Below are the code and all the weights of a small trained network. Each question names an input and a class and asks about switching units off, where a switched-off unit gives its printed mean instead of its output.

import numpy as np


def w(rows, s, z=0):
    codes = np.array(rows[::2]) - 128.0
    scale = np.full(codes.shape[1], s)
    scale[-1] = z or s
    return codes * scale


def f(y):
    return np.maximum(y, 0)


def log_softmax(a):
    a = a - a.max(-1, keepdims=True)
    return a - np.log(np.exp(a).sum(-1, keepdims=True))


def net(x, mask):
    res = np.array(x, float).reshape(1, 4) / 4 @ E
    y = f(res @ A[0][:, :-1].T + A[0][:, -1])
    res = res + np.where(mask, y, B[0][:, -1]) @ B[0][:, :-1]
    return log_softmax(res[-1] @ U[:, :-1].T + U[:, -1])


A, B = {}, {}
E = w([
[120,71,153,9,161,142],'x0',
[177,65,65,117,85,92],'x1',
[153,172,76,78,132,184],'x2',
[158,83,112,177,201,173],'x3',
],0.013)
A[0] = w([
[123,178,76,205,100,150,36],'N1',
[172,239,67,152,91,142,121],'N2',
[191,67,59,99,97,116,44],'N3',
[163,79,167,67,155,159,40],'N4',
[168,125,40,113,187,244,148],'N5',
[187,82,116,206,222,149,199],'N6',
[180,91,107,6,192,171,88],'N7',
[89,147,152,158,150,106,254],'N8',
[187,147,91,204,105,87,79],'N9',
[139,199,74,54,136,192,137],'N10',
[104,184,153,118,183,140,70],'N11',
[83,200,192,118,166,151,71],'N12',
[169,92,70,126,105,101,37],'N13',
[114,75,31,158,72,25,173],'N14',
[103,162,145,72,6,46,78],'N15',
[199,247,52,155,78,167,93],'N16',
[124,154,38,19,125,210,82],'N17',
[180,54,87,118,101,46,227],'N18',
[96,167,144,123,155,148,83],'N19',
[170,108,29,110,94,108,51],'N20',
[88,168,200,144,159,168,87],'N21',
[106,92,127,1,112,202,39],'N22',
[92,203,143,121,168,149,78],'N23',
[112,53,243,118,136,62,145],'N24',
[81,185,205,120,193,171,86],'N25',
[94,226,146,72,56,109,44],'N26',
[125,219,105,74,30,106,188],'N27',
[127,177,89,199,98,128,74],'N28',
[86,67,144,45,162,51,70],'N29',
],0.009,0.0065)
B[0] = w([
[179,19,10,175,78,84,179],'N1',
[56,72,153,122,95,98,205],'N2',
[144,136,66,92,104,238,190],'N3',
[159,37,22,165,124,87,170],'N4',
[41,178,129,58,186,75,224],'N5',
[74,171,57,71,245,69,233],'N6',
[107,62,120,181,80,105,225],'N7',
[76,161,172,65,76,155,198],'N8',
[90,66,98,193,99,100,195],'N9',
[37,155,171,111,82,115,204],'N10',
[145,97,46,103,101,183,158],'N11',
[119,112,82,128,118,227,175],'N12',
[155,137,72,73,85,218,167],'N13',
[63,127,125,81,116,177,249],'N14',
[143,92,17,90,255,120,223],'N15',
[57,96,104,157,54,70,213],'N16',
[39,159,132,176,68,50,212],'N17',
[83,208,148,97,95,214,254],'N18',
[139,77,56,113,97,151,151],'N19',
[156,154,80,56,92,211,186],'N20',
[99,115,66,90,81,189,174],'N21',
[133,67,51,168,78,85,205],'N22',
[110,111,63,103,105,186,165],'N23',
[27,157,165,201,88,56,204],'N24',
[121,118,62,85,92,190,189],'N25',
[101,132,30,98,195,136,183],'N26',
[107,172,52,69,194,73,231],'N27',
[143,26,70,119,100,93,185],'N28',
[110,74,45,167,90,106,192],'N29',
],0.0086,0.012)
U = w([
[121,41,121,178,70,100,83],'0',
[144,114,123,85,78,249,91],'1',
[70,146,154,147,83,90,217],'2',
[120,114,107,96,190,100,98],'3',
[103,175,180,84,93,108,220],'4',
[195,149,231,198,108,157,2],'5',
[242,159,233,217,134,133,2],'6',
],0.013,0.0091)

Each question gives the input, the list of numbers given to net, and the class t.
The units are the neurons (one row each of A and B). Each row of codes is followed by its name. A weight is (code - 128) times the scale printed after its matrix; where a second scale follows, it is the last column's (A, B and U).
mask holds one flag per neuron, in row order. A switched-off neuron (its flag False) gives its mean, the last column of its row in B, instead of its output. The means were averaged over made-up inputs and are rounded, as every weight is.
A unit's drop is (log p(t) with every unit on - log p(t) with that unit switched off) / (log p(t) with every unit on - log p(t) with every unit switched off).
The circuit of an input: a set's keep is (log p(t) with only the set's units on - log p(t) with every unit switched off) / (log p(t) with every unit on - log p(t) with every unit switched off). Starting from the 12 units with the biggest drops (on a tie, the unit counted first), units are removed one at a time, each time the one whose removal leaves the highest keep (on an exact tie, the one counted first), for as long as the keep stays at least 0.8.
circuit, biggest first: the units of the circuit, biggest drop first
unit that matters most: the unit with the biggest drop
k most important neurons: the k neurons with the biggest drops, biggest first
drop when u is switched off: that unit's drop, to one decimal
input [-8,4,5,-8], class 0: circuit, biggest first -> [N1]
input [6,-4,6,-1], class 0: circuit, biggest first -> [N22 N7]
input [-1,1,3,-4], class 3: 3 most important neurons -> [N27 N24 N15]
input [-2,-7,0,7], class 1: 2 most important neurons -> [N25 N21]
input [4,1,-2,0], class 0: 2 most important neurons -> [N5 N6]
input [7,7,1,0], class 0: 2 most important neurons -> [N7 N22]
input [8,6,7,-4], class 0: 3 most important neurons -> [N22 N7 N17]
input [4,1,0,-2], class 0: 4 most important neurons -> [N5 N6 N22 N29]
input [-4,6,-8,7], class 2: circuit, biggest first -> [N15 N6 N18]
input [5,6,7,-8], class 3: 4 most important neurons -> [N15 N27 N26 N24]
input [4,1,8,-6], class 2: 2 most important neurons -> [N17 N10]
input [5,-2,7,-5], class 2: 2 most important neurons -> [N17 N10]
input [2,1,-2,-4], class 3: 2 most important neurons -> [N15 N17]
input [-8,5,0,-8], class 0: 4 most important neurons -> [N16 N9 N6 N1]
input [5,0,8,5], class 2: unit that matters most -> N5
input [6,-1,6,-8], class 3: 2 most important neurons -> [N27 N15]
input [2,3,7,-8], class 3: 4 most important neurons -> [N15 N27 N26 N24]
input [4,-2,8,-4], class 2: drop when N17 is switched off -> 0.3
input [3,2,3,-6], class 3: drop when N27 is switched off -> 0.2
input [-3,-5,-4,-2], class 1: drop when N16 is switched off -> 0.1
input [5,-8,-4,6], class 1: unit that matters most -> N25
